Each row has a name. Each question is about the rows just above it. Places in a row count from 1.

[119 162 123  92 142] -> K
[ 87 176 124 125  79] -> G
[156 136 135 117 142] -> Q
[ 88  93  86  93 138] -> Y
[155 181 113 115 170] -> B
[124  95 174 123 128] -> R
[170 125 155  84  85] -> H
[123  85 103 146 120] -> M
[170 141  96 162  85] -> J
The one value in R and K: => [123]
At which places does J hold [85]? => 5
key -> tag
[88] -> j_257
[155] -> j_13
[87] -> j_487
[124] -> j_550
[123] -> j_591
Join G by its entry at place 1: => j_487
Every place of [156] in Q: => 1
Places of [93] in row Y: => 2 4
Which value is in both K and M? => [123]
[170 125 155  84  85] is in which row? => H

[137  71  70 119 156] = U
[130 155  89 163 136] = V
[130  89  89 136 136] = S
[135 136  89 135 136] = N
Places of [71] in row U: => 2
Every place of [136] in S: => 4 5
tags:
[131] -> j_296
[130] -> j_474
[136] -> j_555
[135] -> j_532
Join S by its entry at place 1: => j_474
Places of [136] in row N: => 2 5
Where do [130 155  89 163 136] appear? => V
At which places does S hold [89]? => 2 3

[165 108 192 110 114 151] : A
[151 102 182 109 127 146] : P
[151 102 182 110 109 146] : Z
[151 102 186 113 151 113] : F
[157  90 195 119 114 149] : W
[155 138 167 110  81 152] : D
Table of tags by key:
[109] -> j_261
[114] -> j_723
[151] -> j_537
[81] -> j_30
[127] -> j_416
[126] -> j_50
[150] -> j_82
Look up the entry of P at place 5 in the table: => j_416
The row with [151 102 182 109 127 146] is => P
The one value in A and D: => [110]
Every place of [113] in F: => 4 6
[157  90 195 119 114 149] is in which row? => W

[108 109 122 122] -> noba
[148 148 128 148] -> bodop
[122 110 149 135] -> Dupo
[144 146 127 146] -> sunov
[142 108 129 140] -> Lokem
[108 116 182 123] -> Pom
[119 171 127 159] -> vetir
[118 130 145 134] -> bazir
[126 155 143 147] -> vovug
[106 134 114 123] -> nolil
[112 148 123 123] -> gavan
[118 130 143 135] -> zamik
Which value is in both Lokem and noba? => [108]
Shared by nolil and gavan: => [123]
Places of [148] in row bodop: => 1 2 4

[145  99 142 151  96] = C
[112 150 126 132 101] = L
[149 149 180 105 148] = T
tags:
[142] -> j_37
[145] -> j_63
[126] -> j_984
[143] -> j_252
[180] -> j_144
[141] -> j_677
The tag of C, keyed by place 3: => j_37
Every place of [149] in T: => 1 2
Places of [132] in row L: => 4
Every place of [101] in L: => 5
Whose row is [112 150 126 132 101]? => L

[155 122 130 129 107 137] -> raz
[124 122 125 125 125 126] -> vib
[152 127 118 115 126 110] -> pez
[182  83 132 130  86 145] -> sitir
Table of tags by key:
[151] -> j_79
[110] -> j_386
[152] -> j_97
[137] -> j_358
[109] -> j_268
Join pez by its entry at place 6: => j_386
Which value is in both vib and raz? => [122]
Every place of [122] in vib: => 2
At which places does vib hold [125]? => 3 4 5

[139 114 157 151 142 112 106 128 142 117 122 152 132 131 129 155 153 145
 118 109 162 119 121 125 102 113 146 121 123 130 131 142]  lag
[127 140 151 149 122 126 127  92 140 139 130 132 131 184  75 124 126 143
 133 108  95  69 165 114 143 136 104 155  87  85 102 132]  pibaf
[118 137 133 121 106 114 125 135  90 103  99 152 125 123 114 108 118  76
 163 134 126 119 130 168 129 151 132 163 134  79  97 119]  Mipe
[111 130 127 142 124 118 152 123 151 130 113 154 129 128 120 113 173 136
 130 136 114 143  79 117 106 130 119 149 112  83 167  98]  govaf
[144 116 130 121 132 122 109 133 120 111 133 127 132 141 136 145 122 125
 120 111 150 115 148 132 120 121 135 118 136 154 108 150]  fani
[118 130 125 133 125 123 142 125 140 129 129 141 128 129 125 119 154 130
 128 132 142 137 101 121 116 130 121 141 120 103 151 129]  Maz
[120 149 135 134 136 140 121 120 139 119 119 140 132 163 102 134 129 129
 133 127 121  94 122 128 134 139 109  96 114 109 114 116]  vud
[ 84 147 119 157 113 129 172 134 139 139 157 135 145 122 154  81  93 148
 184 177 119 144  73 130 121 114 119 144 113  64 138  61]  zopu
[142 119 141 130 137 122 109 127 130 122 120 133 125 129 132 149 142 130
 112 110 143 120 141 127 121 125 138 120 130 146 124 150]  vez
[112 127 112 129 122 116 120 144 118 143 126 130 122 112 148 124 139 152
 133 145 147 134 125 136 141 128 140 145 150 124 153 140]  Vureb
[152 122 126 102 133 134 108 122 117 128 109 114 114 127 138 150 145 110
  93 103 119 121 167 128 145 144 129 120 139 169 124 167]  kalek
[141 138 126 139 122 120 118 126 127 142 124 135 125 148 116 125 136 156
 137 135 129  99 139 129 146 136 123 111 125 101 134 136]  setu
Whose row is [141 138 126 139 122 120 118 126 127 142 124 135 125 148 116 125 136 156
 137 135 129  99 139 129 146 136 123 111 125 101 134 136]? => setu
Places of [129] in row Maz: => 10 11 14 32
At which places does Maz hold [142]? => 7 21

